Here is a tiny trained network, its code and every weight. The questions are about switching its units off for an input and a class, where a switched-off unit gives its printed mean instead of its output.

import numpy as np


def w(rows, s, z=0):
    codes = np.array(rows[::2]) - 128.0
    scale = np.full(codes.shape[1], s)
    scale[-1] = z or s
    return codes * scale


def f(y):
    return np.maximum(y, 0)


def log_softmax(a):
    a = a - a.max(-1, keepdims=True)
    return a - np.log(np.exp(a).sum(-1, keepdims=True))


def net(x, mask):
    res = np.array(x, float).reshape(1, 4) / 4 @ E
    y = f(res @ A[0][:, :-1].T + A[0][:, -1])
    res = res + np.where(mask, y, B[0][:, -1]) @ B[0][:, :-1]
    return log_softmax(res[-1] @ U[:, :-1].T + U[:, -1])


A, B = {}, {}
E = w([
[138,130,127,118,254,154,86],'x0',
[201,145,84,163,107,151,81],'x1',
[98,195,157,187,150,82,66],'x2',
[177,126,243,188,153,113,186],'x3',
],0.0069)
A[0] = w([
[159,83,140,82,135,142,186,193],'n1',
[152,95,172,115,127,115,166,176],'n2',
[148,129,162,116,128,149,198,162],'n3',
[40,135,126,107,116,102,120,137],'n4',
[182,159,153,204,123,119,97,252],'n5',
[148,78,154,108,124,132,220,172],'n6',
[148,131,47,131,23,121,108,214],'n7',
[111,138,252,165,222,108,145,150],'n8',
[182,137,91,130,234,151,68,192],'n9',
[122,157,198,175,57,89,163,159],'n10',
[163,121,84,116,114,143,115,221],'n11',
[129,140,139,133,113,116,144,150],'n12',
[50,114,92,53,170,136,136,228],'n13',
],0.014,0.0026)
B[0] = w([
[180,152,78,148,101,159,140,202],'n1',
[153,168,128,152,82,128,164,189],'n2',
[161,169,115,163,90,133,151,191],'n3',
[71,205,129,86,106,117,99,191],'n4',
[103,141,223,162,118,118,81,221],'n5',
[168,196,85,160,80,136,164,218],'n6',
[154,106,122,54,144,241,105,234],'n7',
[97,176,142,166,251,139,205,254],'n8',
[223,109,140,109,130,42,78,233],'n9',
[73,61,144,204,69,157,133,226],'n10',
[165,109,151,83,117,156,151,180],'n11',
[121,104,120,143,111,132,133,153],'n12',
[76,97,22,111,120,81,129,230],'n13',
],0.025,0.009)
U = w([
[45,172,210,195,161,157,186,69],'0',
[187,62,74,85,124,64,100,46],'1',
[216,112,233,108,107,102,37,247],'2',
[130,193,180,138,226,73,143,40],'3',
[206,197,91,173,45,167,185,141],'4',
[8,151,79,45,92,106,79,209],'5',
[160,95,118,2,137,239,117,203],'6',
[41,48,217,165,48,183,88,2],'7',
],0.0052,0.00076)

Each question gives the input, the list of numbers given to net, and the class t.
The units are the neurons (one row each of A and B). Each row of codes is followed by its name. A weight is (code - 128) times the scale printed after its matrix; where a second scale follows, it is the last column's (A, B and U).
mask holds one flag per neuron, in row order. A switched-off neuron (its flag False) gives its mean, the last column of its row in B, instead of its output. The means were averaged over made-up inputs and are rounded, as every weight is.
A unit's drop is (log p(t) with every unit on - log p(t) with that unit switched off) / (log p(t) with every unit on - log p(t) with every unit switched off).
The circuit of an input: a set's keep is (log p(t) with only the set's units on - log p(t) with every unit switched off) / (log p(t) with every unit on - log p(t) with every unit switched off). Starting from the 12 units with the biggest drops (on a tie, the unit counted first), units are removed one at a time, each time the one whose removal leaves the highest keep (on an exact tie, the one counted first), for as long as the keep stays at least 0.8.
units of the circuit, in order: the units of the circuit, biggest drop first
unit that matters most: the unit with the biggest drop
top k neurons: the k neurons with the biggest drops, biggest first
drop when u is switched off: that unit's drop, to one decimal
input [8,7,3,-6], class 2: unit that matters most => n9
input [3,-1,-4,-8], class 1: units of the circuit, in order => (n13, n9)
input [-7,3,1,8], class 7: top 2 neurons => (n10, n5)
input [3,0,1,-8], class 1: units of the circuit, in order => (n9, n13)
input [-5,-8,-2,-6], class 5: top 2 neurons => (n13, n4)
input [8,5,0,4], class 3: top 3 neurons => (n8, n7, n10)
input [8,-2,-3,-1], class 1: top 2 neurons => (n9, n13)
input [-6,-1,8,-5], class 7: top 2 neurons => (n10, n13)
input [5,6,5,8], class 3: top 2 neurons => (n8, n9)
input [-7,-8,3,5], class 0: top 2 neurons => (n8, n10)
input [1,-3,-5,-7], class 5: top 3 neurons => (n13, n4, n9)
input [1,1,6,-1], class 3: top 2 neurons => (n7, n10)
input [7,3,-8,-6], class 1: top 2 neurons => (n9, n13)
input [3,7,0,7], class 3: unit that matters most => n8
input [-8,-8,3,6], class 0: top 2 neurons => (n8, n10)
input [-7,-4,6,8], class 0: drop when n8 is switched off => 1.8
input [7,7,-1,3], class 2: drop when n9 is switched off => 0.5
input [2,2,-7,-6], class 6: drop when n7 is switched off => 0.4
